Below are the code and all the weights of a small trained network. Each question names an input and a target symbol and asks about switching units off, where a switched-off unit gives its printed mean instead of its output.

import numpy as np


def w(rows, s, z=0):
    codes = np.array(rows[::2]) - 128.0
    scale = np.full(codes.shape[1], s)
    scale[-1] = z or s
    return codes * scale


def f(y):
    return np.maximum(y, 0)


def softmax(a):
    e = np.exp(a - a.max(-1, keepdims=True))
    return e / e.sum(-1, keepdims=True)


def log_softmax(a):
    a = a - a.max(-1, keepdims=True)
    return a - np.log(np.exp(a).sum(-1, keepdims=True))


def net(x, mask):
    ids = ['ΔΛΩαβγεζημξπτψ'.index(c) for c in x.split()]
    T = len(ids)
    res = E[ids] + P[:T]
    u = 0
    for l in range(2):
        r = res
        for j in range(2):
            rows = slice(3 * j, 3 * j + 3)
            q, k, v = (r @ M[l][rows].T for M in (Q, K, V))
            z = softmax(np.where(np.tri(T) > 0, q @ k.T / 3**0.5, -1e9)) @ v
            o = O[l][rows]
            res = res + np.where(mask[u + j], z, o[:, -1]) @ o[:, :-1]
        u += 2
        y = f(res @ A[l][:, :-1].T + A[l][:, -1])
        res = res + np.where(mask[u : u + 4], y, B[l][:, -1]) @ B[l][:, :-1]
        u += 4
    return log_softmax(res[-1] @ U[:, :-1].T + U[:, -1])


Q, K, V, O, A, B = {}, {}, {}, {}, {}, {}
E = w([
[205,146,138,120,60,78,88],'Δ',
[170,62,199,230,145,118,122],'Λ',
[46,178,146,174,193,105,42],'Ω',
[100,145,79,198,131,57,176],'α',
[168,225,201,109,163,140,187],'β',
[113,53,71,81,49,51,115],'γ',
[144,210,75,33,160,98,86],'ε',
[86,73,143,106,21,139,62],'ζ',
[48,136,47,101,151,141,86],'η',
[208,219,175,187,118,82,171],'μ',
[154,117,4,149,93,158,197],'ξ',
[154,248,98,110,80,176,113],'π',
[184,137,58,26,92,164,82],'τ',
[176,116,118,86,190,143,192],'ψ',
],0.016)
P = w([
[178,211,127,253,194,220,64],'0',
[186,149,165,203,202,202,105],'1',
[150,155,148,207,188,189,111],'2',
[128,156,129,209,193,177,96],'3',
[103,100,171,154,145,152,151],'4',
[99,148,141,162,163,166,117],'5',
[76,128,145,129,134,155,141],'6',
[62,149,126,135,132,155,135],'7',
[73,145,132,130,139,152,135],'8',
[56,84,207,49,81,144,192],'9',
[64,91,195,48,85,152,187],'10',
],0.0052)
Q[0] = w([
[85,171,195,88,111,97,158],'0.h1',
[38,93,133,86,173,104,154],'0.h1',
[136,139,225,82,112,162,86],'0.h1',
[130,146,242,123,95,58,36],'0.h2',
[85,124,238,171,56,213,33],'0.h2',
[2,182,91,173,152,37,154],'0.h2',
],0.0089)
K[0] = w([
[117,66,153,94,66,132,155],'0.h1',
[157,116,199,43,112,79,96],'0.h1',
[184,127,75,171,63,122,210],'0.h1',
[146,101,249,139,65,136,68],'0.h2',
[165,119,239,49,191,107,12],'0.h2',
[1,203,148,160,105,59,176],'0.h2',
],0.0086)
V[0] = w([
[90,148,122,80,253,205,163],'0.h1',
[136,22,110,94,227,89,171],'0.h1',
[218,68,139,174,146,224,131],'0.h1',
[159,177,138,144,58,94,186],'0.h2',
[235,101,2,139,165,110,40],'0.h2',
[61,169,72,144,132,129,206],'0.h2',
],0.007)
O[0] = w([
[83,65,186,80,125,130,224,148],'0.h1',
[124,72,59,193,254,87,156,1],'0.h1',
[204,104,172,121,141,159,140,187],'0.h1',
[60,95,202,154,80,84,215,151],'0.h2',
[197,61,149,16,70,128,173,186],'0.h2',
[56,105,122,87,77,103,191,125],'0.h2',
],0.006,0.0055)
A[0] = w([
[176,151,173,116,75,2,218,135],'0.n1',
[151,232,219,165,180,81,162,1],'0.n2',
[108,104,37,153,128,234,40,73],'0.n3',
[117,214,94,63,155,219,200,212],'0.n4',
],0.008,0.0034)
B[0] = w([
[122,187,91,199,149,126,73,193],'0.n1',
[60,2,115,143,83,127,67,184],'0.n2',
[126,104,157,72,97,161,167,148],'0.n3',
[83,96,219,187,128,55,161,246],'0.n4',
],0.0097,0.011)
Q[1] = w([
[95,129,108,138,138,110,127],'1.h1',
[113,106,253,144,83,67,62],'1.h1',
[132,147,92,108,170,165,114],'1.h1',
[174,126,101,124,116,59,122],'1.h2',
[139,112,188,141,85,92,115],'1.h2',
[146,152,144,108,194,114,117],'1.h2',
],0.012)
K[1] = w([
[101,127,158,105,126,106,94],'1.h1',
[2,180,40,37,178,48,88],'1.h1',
[169,122,171,163,151,206,202],'1.h1',
[77,114,122,158,155,237,139],'1.h2',
[33,137,29,98,77,126,143],'1.h2',
[158,144,117,112,116,178,84],'1.h2',
],0.0082)
V[1] = w([
[81,146,122,155,149,251,145],'1.h1',
[131,172,207,125,201,106,79],'1.h1',
[166,195,110,139,117,134,77],'1.h1',
[97,124,119,51,156,100,26],'1.h2',
[156,120,157,74,83,150,164],'1.h2',
[125,220,148,116,183,108,133],'1.h2',
],0.014)
O[1] = w([
[77,141,145,136,163,254,157,9],'1.h1',
[155,116,212,111,191,100,15,246],'1.h1',
[202,156,125,191,105,156,107,79],'1.h1',
[61,108,59,22,159,110,48,2],'1.h2',
[153,129,164,47,96,159,179,179],'1.h2',
[93,200,127,83,191,131,132,24],'1.h2',
],0.0086,0.0063)
A[1] = w([
[108,47,77,170,115,161,137,17],'1.n1',
[68,151,127,131,45,140,61,184],'1.n2',
[106,196,140,194,255,110,178,155],'1.n3',
[149,39,104,147,201,112,164,255],'1.n4',
],0.0088,0.0023)
B[1] = w([
[101,50,133,140,156,181,65,191],'1.n1',
[103,219,113,20,96,172,86,254],'1.n2',
[126,166,128,100,223,156,141,171],'1.n3',
[132,184,3,55,209,117,176,203],'1.n4',
],0.0057,0.0079)
U = w([
[212,214,86,124,130,133,80,104],'Δ',
[183,54,139,132,170,142,94,255],'Λ',
[117,172,158,104,194,206,64,117],'Ω',
[109,245,65,192,184,122,136,165],'α',
[32,64,199,170,136,70,93,23],'β',
[129,119,11,122,63,75,104,157],'γ',
[148,148,149,85,160,2,81,73],'ε',
[149,117,128,88,80,197,83,60],'ζ',
[38,92,118,70,134,136,165,185],'η',
[87,149,118,201,95,117,46,59],'μ',
[138,89,162,187,123,82,190,39],'ξ',
[117,208,192,122,89,112,130,192],'π',
[190,79,150,55,106,123,138,48],'τ',
[171,148,130,92,212,97,182,134],'ψ',
],0.0054,0.0061)

Each question gives the input, a string of symbols that net reads in full, and the target symbol t.
The units are the heads (3 rows each of Q, K, V and O) and the neurons (one row each of A and B). Each row of codes is followed by its name. A weight is (code - 128) times the scale printed after its matrix; where a second scale follows, it is the last column's (O, A, B and U).
mask holds one flag per unit, layer by layer, with each layer's heads first. A switched-off unit (its flag False) gives its mean, the last column of its rows in O or B, instead of its output. The means were averaged over made-up inputs and are rounded, as every weight is.
A unit's drop is (log p(t) with every unit on - log p(t) with that unit switched off) / (log p(t) with every unit on - log p(t) with every unit switched off).
The circuit of an input: a set's keep is (log p(t) with only the set's units on - log p(t) with every unit switched off) / (log p(t) with every unit on - log p(t) with every unit switched off). Starting from all 12 units, units are removed one at a time, each time the one whose removal leaves the highest keep (on an exact tie, the one counted first), for as long as the keep stays at least 0.8.
circuit, biggest first: the units of the circuit, biggest drop first
unit that matters most: the unit with the biggest drop
top k neurons: the k neurons with the biggest drops, biggest first
top k neurons in layer l: the k neurons of layer l with the biggest drops, biggest first
which heads matter: for each layer, one digit per head in row order, 1 if its drop is at least 0.15 and else 0, layers parted by /
input ξ Λ β β, target ξ: circuit, biggest first : [1.h2; 0.n4]
input μ β γ τ, target γ: circuit, biggest first : [1.h1]
input Ω ζ Λ Λ β Λ Λ β η η, target η: circuit, biggest first : [1.h1; 0.n1]
input β Λ Ω η Δ β π, target η: top 2 neurons : [0.n1; 0.n3]
input Λ Ω α γ Λ Λ ε β τ γ μ, target γ: which heads matter : 10 / 10
input ε π π π Λ Λ α ζ β π α, target α: top 3 neurons : [0.n1; 1.n3; 0.n2]
input Λ ε γ τ, target τ: which heads matter : 01 / 00
input π ξ μ ε ζ μ μ, target μ: which heads matter : 01 / 00
input Ω Λ π ψ, target Ω: top 2 neurons in layer 0 : [0.n4; 0.n2]
input μ π ξ Ω ε τ γ ε, target ε: top 2 neurons in layer 0 : [0.n2; 0.n4]
input Λ ζ β, target β: circuit, biggest first : [0.n2; 0.n4]
input π π ε ψ ψ α γ ε ξ π ξ, target ξ: circuit, biggest first : [1.h2; 0.n4; 0.h2]
input β ξ ε Λ ε β π τ, target ε: circuit, biggest first : [1.h1; 0.n4]
input π π ε Λ ε μ π Λ, target ε: circuit, biggest first : [1.h1; 1.h2]
input β β β ε Λ π, target ε: which heads matter : 00 / 11
input π τ π β β β Δ, target Δ: circuit, biggest first : [0.n4; 0.n1; 1.h1]
input Λ π ε μ π ε Δ ζ η π β, target η: which heads matter : 10 / 11
input ξ β π μ α β π, target α: top 3 neurons in layer 0 : [0.n1; 0.n4; 0.n2]
input Λ π η ψ, target η: which heads matter : 01 / 11
input π Λ α ε β, target ε: top 3 neurons in layer 0 : [0.n4; 0.n1; 0.n3]
input μ Λ ψ Δ β Λ β, target β: which heads matter : 01 / 00
input ξ π π Λ, target ξ: unit that matters most : 1.h2
input π μ Λ π μ ε ε, target ε: circuit, biggest first : [1.h1; 0.n4]
input π Δ π Λ ψ τ Δ π τ, target τ: top neuron : [0.n1]
input π π Ω Δ, target Ω: circuit, biggest first : [1.h1; 1.h2; 0.n4]
input π β π ξ π μ μ ψ, target ξ: circuit, biggest first : [1.h2; 0.n4; 0.h2]
input ξ μ π Λ π γ Λ, target γ: top neuron : [0.n4]
input ξ Δ π π, target ξ: which heads matter : 01 / 01
